X =
[[127 141 125 145 120 148 147 137 118 127 134 116 132]
 [138 141 139 139 132 136 120 152 113 109 135 131 127]
 [125 132 117 142 130 138 114 129 109 130 138 123 146]
 [125 129 138 132 138 136 138 150 126 141 144 114 128]
 [132 137 104 137 121 151 137 110 137 112 137 122 129]
 [125 129 104 144 120 143 139 118 110 108 132 114 132]
 [132 128 139 140 120 145 133 143 117 108 141 133 132]
 [128 118 126 138 135 156 114 140 109 117 152 122 144]
 [133 115 115 142 126 148 115 129 109 120 141 135 151]
 [133 115 134 127 144 138 135 152 132 141 142 114 133]
 [125 133 128 132 127 136 130 143 140 137 131 121 133]
 [138 133 104 127 135 150 133 110 133 140 144 133 126]
 [134 133 109 127 139 153 146 110 130 113 131 125 126]
 [138 115 123 132 144 153 133 115 128 111 152 125 155]
 [132 140 118 145 123 153 147 116 140 118 147 124 131]
 [130 115 110 127 143 156 120 135 114 111 150 135 155]]
The fifth entry in reading order -> 120
The 2nd entry on the diagonal from the top-right corner -> 131
The second entry from the end, reading row by row is 135
The first entry in reading order is 127
The top-right entry is 132
What is the fourth-last entry, reading row by row? 111
What is the last entry, reading row by row? 155
What is the third entry on the diagonal from the top-right corner? 138
What is the bottom-left entry? 130
The second entry, reading row by row: 141
The second entry on the main diagonal is 141
The 3rd entry on the main diagonal: 117
The smallest entry in the first row: 116
What is the 5th-last entry, reading row by row? 114
The largest entry in the first row -> 148
The third-last entry, reading row by row: 150
What is the smallest entry in the last row? 110

x =
[[117 126 131 121 131 110 122]
 [118 127 131 124 131 110 123]
 [116 125 129 112 129 110 119]
 [115 124 128 106 128 112 118]
 [116 126 131 118 130 110 122]
 [116 123 126 101 127 115 118]
 [117 123 126 101 127 117 118]
 [120 129 132 132 132 113 126]
 [116 126 130 115 130 110 121]
 [116 123 127 103 128 113 118]
 [120 129 132 130 131 112 126]
 [119 128 132 127 131 111 124]
 [121 129 132 133 131 114 127]
 [115 124 128 109 129 111 119]]
Rows and columns are numbered from 0.
Which number is the entry at row 2, column 0?
A: 116
Which number is the bottom-left entry?
A: 115
Which number is the entry at row 0, column 2?
A: 131
The entry in row 1 and column 0: 118
The entry in the top-left corner is 117
Which number is the entry directly below the largest entry?
A: 109
The bottom-right entry: 119
Which number is the entry in the top-right corner?
A: 122
The entry at row 0, column 1 -> 126
The entry at row 1, column 1: 127
The entry just left of the largest entry is 132
The entry just right of the largest entry is 131
The maximum -> 133

[[123, 127, 127, 125, 131, 128, 118, 122, 125, 126, 133], [133, 105, 126, 127, 128, 127, 121, 131, 126, 126, 130], [128, 129, 127, 129, 130, 130, 122, 121, 124, 128, 134], [140, 144, 132, 126, 128, 127, 131, 131, 129, 127, 123], [127, 130, 127, 128, 131, 129, 121, 121, 124, 127, 134], [136, 119, 130, 123, 124, 129, 130, 132, 128, 132, 126]]
Find the entry just left of the largest entry.
140
The entry just left of the smallest entry: 133
Find the entry just right of the smallest entry.
126
Find the maximum.
144
The entry just right of the largest entry is 132

Read these off the matrix that follows. Rows and columns are numbered from 0.
1) Read off the top entry of the column that holds the smallest entry.
2) Read off the entry at row 0, column 1.
3) Read off the entry just right of the largest entry.
4) Read off the entry directly below 141.
5) Read off the entry in row 0 and column 2.
6) Read off the entry in the bottom-left corner.
[[146 108 119 115 113 137 156 130 141 127 135]
 [104 121 139 140 120 125 143 147 152 119 134]]
1) 146
2) 108
3) 130
4) 152
5) 119
6) 104

Read these off the table that follows. Indices start at 0.
1) What is the entry in row 0 and column 2?
2) What is the entry in the bottom-right corner?
3) What is the entry in row 1 and column 1?
4) What is the entry in row 0 and column 0?
5) What is the entry just right of the largest entry?
6) What is the entry at row 1, column 0?
7) What is the entry in the top-right corner?
8) What is the entry at row 2, column 2?
135,110,123,140,128,115,127,119,127
130,130,120,140,129,119,114,118,113
127,150,123,131,117,128,142,114,130
141,110,131,118,132,125,139,134,139
117,128,131,115,116,128,118,140,118
140,122,121,126,143,131,125,126,116
117,152,126,139,139,118,105,127,111
114,136,133,149,122,133,128,126,133
125,107,123,120,119,144,121,143,125
124,150,134,121,112,130,128,131,130
1) 123
2) 130
3) 130
4) 135
5) 126
6) 130
7) 127
8) 123

Questions about the matrix below.
1) Which number is the 1st entry on the main diagonal?
2) Which number is the third entry from the end, reading row by row?
3) Which number is the entry in the top-right corner?
4) Which number is the bottom-right entry?
5) Which number is the 5th-last entry, reading row by row?
6) Which number is the largest entry in the first row?
7) Which number is the entry just right of the smallest entry?
8) Which number is the third entry, reading row by row?
122	135	109	130	123	115	137	128	145	141	146	133	135	128	109
145	125	121	142	119	119	134	115	145	130	150	133	135	133	139
145	121	113	117	139	111	121	117	151	125	136	123	134	127	128
129	129	137	139	122	114	125	141	146	107	140	131	131	146	118
122	111	105	133	109	132	123	120	118	137	130	112	138	122	136
134	140	125	115	115	142	124	114	141	134	128	145	121	106	127
120	128	105	123	111	133	106	133	122	128	123	137	143	116	123
99	138	131	133	122	141	125	118	121	130	142	115	124	142	129
127	130	123	134	118	117	143	126	153	129	153	136	133	130	119
135	134	125	110	146	126	126	108	141	140	123	114	113	122	122
145	133	129	128	136	140	113	105	125	118	125	120	116	138	144
107	123	120	130	115	130	148	141	126	120	146	137	139	127	120
133	143	120	132	121	128	125	108	150	133	138	121	112	135	113
136	114	119	116	118	127	140	139	130	124	125	146	138	103	128
1) 122
2) 138
3) 109
4) 128
5) 125
6) 146
7) 138
8) 109
